Moves between items:
Q478 u Q890
Q478 q Q769
Q478 c Q375
Q478 r Q970
Q478 k Q577
Q544 u Q230
Q544 q Q815
Q544 c Q136
Q544 r Q710
Q544 m Q210
Q544 k Q824
Q258 u Q337
Q258 q Q643
Q258 c Q114
Q258 r Q597
Q258 k Q996
Q890 q Q585
Q890 c Q883
Q890 r Q619
Q890 m Q996
Q890 k Q620
Q996 u Q97
Q996 q Q918
Q996 c Q409
Q996 r Q815
Q996 m Q258
Q996 k Q890
Q148 q Q227
Q148 c Q97
Q148 r Q592
Q148 m Q96
Q383 q Q620
Q383 c Q377
Q383 r Q178
Q383 m Q585
Q210 u Q531
Q210 q Q597
Q210 c Q257
Q210 r Q937
Q210 k Q544
Q585 q Q890
Q585 c Q458
Q585 r Q824
Q585 m Q918
Q585 k Q383
Q369 u Q661
Q369 q Q866
Q369 c Q389
Q369 r Q996
Q369 m Q533
Q369 k Q726
Q389 u Q17
Q389 q Q503
Q389 c Q369
Q389 r Q409
Q389 m Q970
Q389 k Q594
Q661 q Q302
Q661 c Q17
Q661 r Q97
Q661 m Q772
Q178 q Q17
Q178 c Q302
Q178 r Q227
Q178 m Q824
Q96 q Q52
Q96 c Q337
Q96 r Q726
Q96 m Q398
Q96 k Q148
Q417 q Q337
Q417 c Q52
Q417 r Q531
Q417 m Q346
Q417 k Q554
Q772 q Q270
Q772 c Q619
Q772 r Q337
Q772 m Q899
Q772 k Q661
Q815 u Q919
Q815 q Q544
Q815 c Q899
Q815 r Q398
Q815 m Q597
Q815 k Q619
Q577 u Q620
Q577 q Q346
Q577 c Q398
Q577 r Q389
Q577 m Q478
Q577 k Q337
Q503 u Q178
Q503 q Q389
Q503 c Q866
Q503 r Q714
Q503 m Q742
Q503 k Q531
Q866 u Q302
Q866 q Q369
Q866 c Q503
Q866 r Q918
Q866 m Q993
Q866 k Q367
Q714 u Q227
Q714 q Q409
Q714 c Q918
Q714 r Q136
Q714 m Q245
Q714 k Q458
Q919 q Q230
Q919 c Q592
Q919 r Q496
Q919 m Q594
Q245 u Q52
Q245 q Q114
Q245 c Q643
Q245 r Q257
Q245 k Q714
Q337 q Q417
Q337 c Q96
Q337 r Q594
Q337 m Q577
Q337 k Q97
Q769 u Q585
Q769 q Q478
Q769 c Q937
Q769 r Q742
Q769 k Q346
Q375 u Q883
Q375 q Q937
Q375 c Q478
Q375 r Q533
Q375 k Q398
Q302 q Q661
Q302 c Q178
Q302 r Q554
Q302 m Q270
Q257 u Q367
Q257 q Q998
Q257 c Q210
Q257 r Q769
Q257 k Q136
Q270 q Q772
Q270 c Q824
Q270 r Q417
Q270 m Q136
Q270 k Q302
Q597 u Q594
Q597 q Q210
Q597 c Q998
Q597 r Q375
Q597 k Q815
Q531 q Q594
Q531 c Q367
Q531 r Q458
Q531 m Q503
Q531 k Q230
Q883 q Q458
Q883 c Q890
Q883 r Q772
Q883 m Q409
Q883 k Q496
Q710 u Q377
Q710 q Q398
Q710 c Q346
Q710 r Q866
Q710 m Q937
Q710 k Q52
Q918 u Q554
Q918 q Q996
Q918 c Q714
Q918 r Q544
Q918 m Q643
Q918 k Q585
Q643 u Q417
Q643 q Q258
Q643 c Q245
Q643 r Q210
Q643 k Q918
Q726 q Q367
Q726 c Q594
Q726 r Q890
Q726 m Q369
Q726 k Q592
Q620 q Q383
Q620 c Q496
Q620 r Q17
Q620 m Q890
Q136 u Q614
Q136 q Q899
Q136 c Q544
Q136 r Q346
Q136 m Q257
Q136 k Q270
Q496 q Q377
Q496 c Q620
Q496 r Q661
Q496 m Q883
Q367 q Q726
Q367 c Q531
Q367 r Q585
Q367 m Q866
Q367 k Q614
Q970 u Q619
Q970 q Q742
Q970 c Q533
Q970 r Q114
Q970 k Q389
Q937 u Q458
Q937 q Q375
Q937 c Q769
Q937 r Q993
Q937 k Q710
Q17 q Q178
Q17 c Q661
Q17 r Q148
Q17 m Q619
Q114 u Q96
Q114 q Q245
Q114 c Q258
Q114 r Q998
Q114 k Q409
Q398 u Q496
Q398 q Q710
Q398 c Q577
Q398 r Q369
Q398 m Q375
Q398 k Q96
Q592 q Q614
Q592 c Q919
Q592 r Q620
Q592 m Q726
Q824 q Q619
Q824 c Q270
Q824 r Q52
Q824 m Q544
Q824 k Q178
Q377 q Q496
Q377 c Q383
Q377 r Q302
Q377 m Q458
Q346 u Q383
Q346 q Q577
Q346 c Q710
Q346 r Q503
Q346 m Q769
Q346 k Q417
Q230 q Q919
Q230 c Q614
Q230 r Q377
Q230 m Q531
Q993 u Q270
Q993 q Q533
Q993 c Q742
Q993 r Q643
Q993 k Q866
Q742 u Q824
Q742 q Q970
Q742 c Q993
Q742 r Q245
Q742 k Q503
Q899 u Q592
Q899 q Q136
Q899 c Q815
Q899 r Q577
Q899 m Q998
Q899 k Q772
Q614 q Q592
Q614 c Q230
Q614 r Q383
Q614 m Q367
Q619 q Q824
Q619 c Q772
Q619 r Q96
Q619 m Q815
Q619 k Q17
Q97 q Q554
Q97 c Q148
Q97 r Q919
Q97 m Q337
Q554 q Q97
Q554 c Q227
Q554 r Q230
Q554 m Q417
Q998 u Q726
Q998 q Q257
Q998 c Q597
Q998 r Q478
Q998 k Q899
Q533 u Q772
Q533 q Q993
Q533 c Q970
Q533 r Q258
Q533 k Q369
Q409 u Q148
Q409 q Q714
Q409 c Q996
Q409 r Q899
Q409 m Q114
Q409 k Q883
Q458 q Q883
Q458 c Q585
Q458 r Q270
Q458 m Q714
Q458 k Q377
Q594 q Q531
Q594 c Q726
Q594 r Q883
Q594 m Q389
Q594 k Q919
Q227 q Q148
Q227 c Q554
Q227 r Q614
Q227 m Q52
Q52 q Q96
Q52 c Q417
Q52 r Q367
Q52 m Q710
Q52 k Q227

In the rows, 64 stands for zero.

The rows follow the links: the fewer symbols apart two items are, the more alike their rows tend to be.

Rows of some items; one shown again gets a slightly different row:
Q890	35,95,89,63,7,92,53,60,51,76,70,51,56,31,41,50,58,54,61,59,93,54,64,26,72,75,59,55,38,73,55,39,46,86,55,88,85,60,54,103,48,45,69,81,79,66,56,49,75,78,51,68,72
Q148	52,80,53,48,64,59,77,59,39,58,106,83,82,42,41,58,65,68,83,60,99,48,69,71,93,64,81,52,34,56,85,27,64,75,64,94,89,73,24,92,40,64,63,74,60,74,74,55,42,51,76,83,65
Q996	41,81,99,62,20,102,45,43,49,79,45,57,54,60,58,57,56,52,54,68,94,58,74,11,64,68,58,77,69,80,46,39,64,85,56,77,83,43,73,81,39,43,53,91,74,70,49,48,70,68,53,52,88
Q531	86,50,42,90,78,53,82,102,86,63,44,58,39,64,75,79,79,95,58,87,23,72,61,71,80,60,69,64,54,46,58,106,41,46,65,63,48,93,83,57,91,88,80,41,80,42,72,73,73,69,50,97,47
Q714	69,46,66,63,54,50,50,75,101,77,12,62,44,65,89,74,43,51,65,64,42,74,34,51,48,65,39,65,94,68,41,96,53,50,75,48,51,66,105,47,90,64,54,55,68,60,53,70,84,87,38,69,61
Q377	77,59,60,55,56,45,72,68,114,78,59,76,53,45,70,56,54,44,77,56,49,56,23,75,70,72,46,47,46,50,66,91,52,51,73,86,67,86,78,71,95,76,81,35,67,48,77,55,93,95,36,73,36
Q114	55,78,107,59,45,85,44,54,92,70,59,61,64,72,73,69,47,39,75,76,61,56,63,53,59,52,36,87,62,89,37,83,74,37,42,50,36,42,81,39,42,45,42,56,83,81,46,63,70,75,53,39,77
Q769	83,36,62,55,105,36,71,60,68,55,46,78,80,85,85,76,41,57,72,64,47,85,67,85,49,57,76,73,94,71,62,88,82,39,58,20,37,51,72,21,65,94,51,50,52,70,64,84,26,67,82,76,77
Q257	73,40,72,64,83,41,50,53,87,57,41,64,71,99,77,73,46,48,57,54,31,73,63,87,28,55,43,63,98,74,69,92,84,53,56,27,41,52,76,25,97,73,63,54,47,73,62,79,72,76,75,38,60
Q643	71,62,90,64,61,64,46,36,71,92,5,46,60,72,76,44,45,49,34,55,66,97,64,45,55,86,71,54,102,69,46,42,65,79,70,61,52,34,86,75,71,95,48,65,67,41,67,45,54,82,73,47,73

Each walk starts at a row. The symbols on each line, taken left to right, move it on to the next item.
Answer with the item's row; about right is enough.
81,59,53,61,47,50,64,85,111,74,37,70,40,40,77,71,59,52,75,59,42,58,27,62,61,67,43,43,71,56,54,113,40,54,71,52,57,85,81,65,90,70,75,39,78,51,68,69,83,93,45,83,55
q q q c c k c: 47,107,86,53,30,80,59,52,71,78,83,71,65,31,44,37,67,48,68,61,84,39,57,50,92,79,60,52,32,64,66,34,57,91,57,112,93,63,48,104,42,49,66,71,74,55,73,41,83,76,47,62,56
c m m c q q c: 56,77,91,56,33,87,48,75,89,67,54,72,54,58,76,83,49,43,84,75,70,45,60,39,58,53,23,85,56,88,47,86,63,43,53,51,57,61,86,50,43,27,46,65,86,88,46,64,91,64,32,53,74
55,66,72,67,72,97,76,90,66,53,76,63,59,78,76,87,73,91,74,101,61,61,81,49,74,41,54,111,45,70,52,95,61,35,57,58,57,64,91,41,28,35,54,64,97,77,59,74,65,43,42,60,63
q k m u r: 83,51,29,56,81,40,83,53,43,60,71,85,74,47,56,37,69,79,67,47,78,73,44,76,75,83,97,38,69,49,89,45,54,85,81,88,87,75,39,93,80,102,76,58,47,45,85,62,46,69,82,91,56
r c c m r: 69,71,70,75,31,56,60,51,69,88,28,48,45,38,63,47,62,57,46,52,62,72,43,36,66,92,72,35,83,52,54,50,39,105,74,87,80,67,67,103,83,78,72,71,70,27,72,52,76,90,64,86,62
69,54,86,64,70,55,54,57,107,79,14,54,61,75,81,64,45,37,57,64,40,83,44,58,41,68,44,65,93,81,43,91,66,44,63,44,37,47,99,33,72,82,53,39,74,57,58,64,70,89,52,45,66
c r c r q: 59,57,74,53,87,75,67,66,60,39,80,78,82,74,72,84,47,50,88,72,78,67,90,66,60,35,61,90,66,83,57,81,88,26,45,28,40,46,58,21,37,56,35,60,64,93,49,84,27,52,63,52,80
u c q c m: 64,53,66,72,41,61,42,38,59,92,2,44,54,59,78,50,56,56,33,62,71,89,55,26,53,81,60,56,109,68,44,45,52,96,82,71,79,52,90,81,87,80,67,71,58,45,64,52,75,83,59,61,75
51,88,82,58,25,77,59,81,96,64,77,70,54,36,63,83,51,47,92,67,65,40,53,53,65,56,39,71,40,67,56,96,46,45,55,60,60,78,75,62,49,27,62,54,89,83,57,63,89,77,38,71,60
m c u c r: 52,87,69,69,68,93,82,67,51,68,96,57,65,56,56,42,88,85,68,82,83,57,72,61,101,76,78,77,25,51,72,37,61,75,64,116,82,75,48,101,35,71,69,70,84,59,79,46,66,55,61,66,46
c c c q c m q c: 58,73,66,77,57,92,89,107,77,64,98,63,49,58,57,87,76,87,83,96,45,47,79,67,88,48,58,88,19,57,48,95,49,41,52,73,58,83,75,61,36,33,60,52,94,71,63,70,71,50,49,75,60
70,40,77,80,105,65,63,75,84,67,26,60,72,95,92,67,59,75,54,79,24,85,70,73,63,56,69,88,75,70,47,91,67,27,51,48,28,49,98,35,74,98,56,41,76,49,64,75,54,67,65,51,64
k k m r c k k: 62,67,66,55,50,56,66,52,77,84,40,62,56,36,57,29,66,54,53,55,71,62,37,49,74,91,66,37,72,50,68,41,53,87,77,102,91,70,62,104,84,97,79,51,60,35,80,40,79,89,56,76,48
c m r m u q q q c: 58,84,62,67,79,80,91,95,82,58,110,71,65,54,57,65,76,74,88,93,58,44,63,77,97,60,61,80,11,56,66,84,55,30,52,90,71,84,68,74,46,58,60,49,85,67,75,58,77,57,39,69,45
73,57,53,88,74,66,63,64,37,83,21,38,54,81,75,49,76,94,25,81,50,87,71,42,71,77,91,72,93,60,48,54,56,79,83,80,64,59,90,81,76,90,59,76,66,32,67,65,51,58,63,72,69
q c q q r r m: 47,72,95,56,70,70,45,56,76,52,87,72,80,91,62,84,54,33,69,58,64,50,80,83,45,45,36,82,63,83,64,80,97,42,40,27,40,46,56,22,61,33,51,68,61,100,50,75,76,53,75,27,77
c k m r r q q: 47,77,103,72,73,96,58,60,36,71,57,45,76,83,55,50,71,81,46,87,74,80,99,46,80,64,76,96,66,74,50,34,75,66,48,75,53,35,70,69,22,62,48,77,85,61,60,67,38,49,70,46,78
81,52,48,70,94,51,97,94,98,69,69,78,58,59,75,61,76,76,63,85,37,65,46,86,93,70,69,64,48,48,63,96,51,40,77,89,60,93,76,67,80,95,74,33,73,34,85,58,74,64,54,78,33
c c c q m: 49,88,68,83,48,95,77,83,34,77,86,47,56,50,45,58,84,95,61,85,78,63,91,39,89,67,85,71,33,51,56,35,56,83,56,95,80,71,45,94,34,52,63,90,81,63,71,58,50,51,62,70,62
c r k c r q m q k: 57,83,70,55,54,69,63,49,56,50,113,73,74,58,33,50,83,52,63,45,91,43,68,83,62,66,59,51,40,52,93,31,77,99,56,93,94,69,23,93,66,53,83,79,49,77,63,49,83,54,65,51,54
41,88,112,60,47,84,39,34,51,79,50,45,63,74,61,53,62,48,48,63,83,66,78,36,61,66,56,73,72,84,34,32,79,71,48,65,57,29,65,67,37,52,51,76,77,73,55,48,63,67,70,41,81
c r q r r c: 67,53,78,78,90,80,63,55,51,86,16,41,67,96,78,46,81,87,31,76,55,101,78,59,63,83,96,71,94,56,45,42,77,72,69,75,44,40,81,59,65,108,58,62,71,35,64,63,45,62,85,54,73
u r q c q r: 76,53,46,98,58,62,79,76,43,84,40,45,49,62,62,47,83,101,42,65,53,84,67,48,76,91,94,51,70,39,58,51,39,92,83,91,65,78,69,100,78,98,80,70,73,27,82,63,56,64,71,86,57
54,87,88,40,45,72,71,74,109,63,95,73,66,31,62,64,58,44,90,76,70,38,43,66,88,51,30,68,16,65,60,84,53,46,52,85,71,82,66,72,55,39,60,45,91,72,67,42,89,76,35,65,42
r q r c r c r r c: 65,66,44,57,65,26,62,47,60,62,74,69,73,57,41,38,82,56,50,30,68,60,52,83,59,83,70,33,73,49,94,43,76,98,77,84,91,83,45,93,115,90,98,72,35,40,83,53,86,78,80,64,42
c r r c q q q q: 72,60,52,73,84,55,82,69,62,72,58,60,61,64,53,34,82,90,49,76,62,75,56,60,92,90,88,55,48,45,70,43,48,72,86,119,83,80,68,106,77,108,80,54,72,22,88,52,58,67,69,72,37
